Here is a tiny trained network, its code and every weight. The questions are about switching its units off for an input and a class, where a switched-off unit gives its printed mean instead of its output.

import numpy as np


def w(rows, s, z=0):
    codes = np.array(rows[::2]) - 128.0
    scale = np.full(codes.shape[1], s)
    scale[-1] = z or s
    return codes * scale


def f(y):
    return y / 2 * (1 + np.tanh(0.7978845608 * (y + 0.044715 * y**3)))


def log_softmax(a):
    a = a - a.max(-1, keepdims=True)
    return a - np.log(np.exp(a).sum(-1, keepdims=True))


def net(x, mask):
    res = np.array(x, float).reshape(1, 6) / 4 @ E
    y = f(res @ A[0][:, :-1].T + A[0][:, -1])
    res = res + np.where(mask, y, B[0][:, -1]) @ B[0][:, :-1]
    return log_softmax(res[-1] @ U[:, :-1].T + U[:, -1])


A, B = {}, {}
E = w([
[98,124,105,175],'x0',
[131,126,82,191],'x1',
[239,166,149,210],'x2',
[171,2,145,130],'x3',
[93,136,145,95],'x4',
[79,85,194,139],'x5',
],0.0097)
A[0] = w([
[198,126,156,171,202],'neuron 1',
[155,143,162,147,83],'neuron 2',
[159,201,125,71,209],'neuron 3',
[151,89,116,121,210],'neuron 4',
[133,148,155,141,104],'neuron 5',
[66,149,164,172,253],'neuron 6',
[128,117,105,87,72],'neuron 7',
[150,150,172,145,59],'neuron 8',
[253,168,172,217,151],'neuron 9',
[42,106,84,57,135],'neuron 10',
[120,179,66,120,122],'neuron 11',
[107,3,169,101,135],'neuron 12',
[197,156,182,173,114],'neuron 13',
[145,105,168,3,195],'neuron 14',
],0.012,0.0067)
B[0] = w([
[42,149,114,174,203],'neuron 1',
[120,111,171,153,137],'neuron 2',
[172,225,92,68,201],'neuron 3',
[88,122,55,134,174],'neuron 4',
[124,122,149,133,130],'neuron 5',
[82,198,122,136,202],'neuron 6',
[134,123,170,129,132],'neuron 7',
[90,67,183,131,133],'neuron 8',
[34,130,186,190,251],'neuron 9',
[40,145,188,161,227],'neuron 10',
[118,220,172,101,169],'neuron 11',
[136,176,2,2,234],'neuron 12',
[91,135,173,178,187],'neuron 13',
[144,242,36,61,226],'neuron 14',
],0.0078,0.012)
U = w([
[112,25,124,164,72],'0',
[61,151,211,231,219],'1',
[169,53,244,123,1],'2',
[129,204,140,19,186],'3',
],0.011,0.0055)

Each question gives the input, the list of numbers given to net, and the class t.
The units are the neurons (one row each of A and B). Each row of codes is followed by its name. A weight is (code - 128) times the scale printed after its matrix; where a second scale follows, it is the last column's (A, B and U).
mask holds one flag per neuron, in row order. A switched-off neuron (its flag False) gives its mean, the last column of its row in B, instead of its output. The means were averaged over made-up inputs and are rounded, as every weight is.
A unit's drop is (log p(t) with every unit on - log p(t) with that unit switched off) / (log p(t) with every unit on - log p(t) with every unit switched off).
most important unit: the unit with the biggest drop
top k neurons: the k neurons with the biggest drops, biggest first
drop of u: that unit's drop, to one decimal
input [-1,-7,6,-2,0,-5], class 1: most important unit : neuron 9
input [-1,0,-3,-8,-1,8], class 1: top 3 neurons : (neuron 12; neuron 14; neuron 10)
input [6,6,-6,-7,6,0], class 1: top 2 neurons : (neuron 12; neuron 10)
input [0,3,-1,3,-5,6], class 3: top 2 neurons : (neuron 12; neuron 9)
input [6,-7,4,6,0,4], class 3: top 2 neurons : (neuron 12; neuron 10)
input [3,6,-8,-6,-6,-2], class 1: top 2 neurons : (neuron 12; neuron 14)
input [8,-6,-5,-8,-2,5], class 1: top 3 neurons : (neuron 12; neuron 10; neuron 14)
input [6,-3,-5,-7,-1,4], class 1: drop of neuron 14 : 0.2
input [4,-2,-3,4,-5,7], class 3: drop of neuron 12 : 0.2
input [-4,8,1,-8,-8,1], class 1: drop of neuron 12 : 0.2
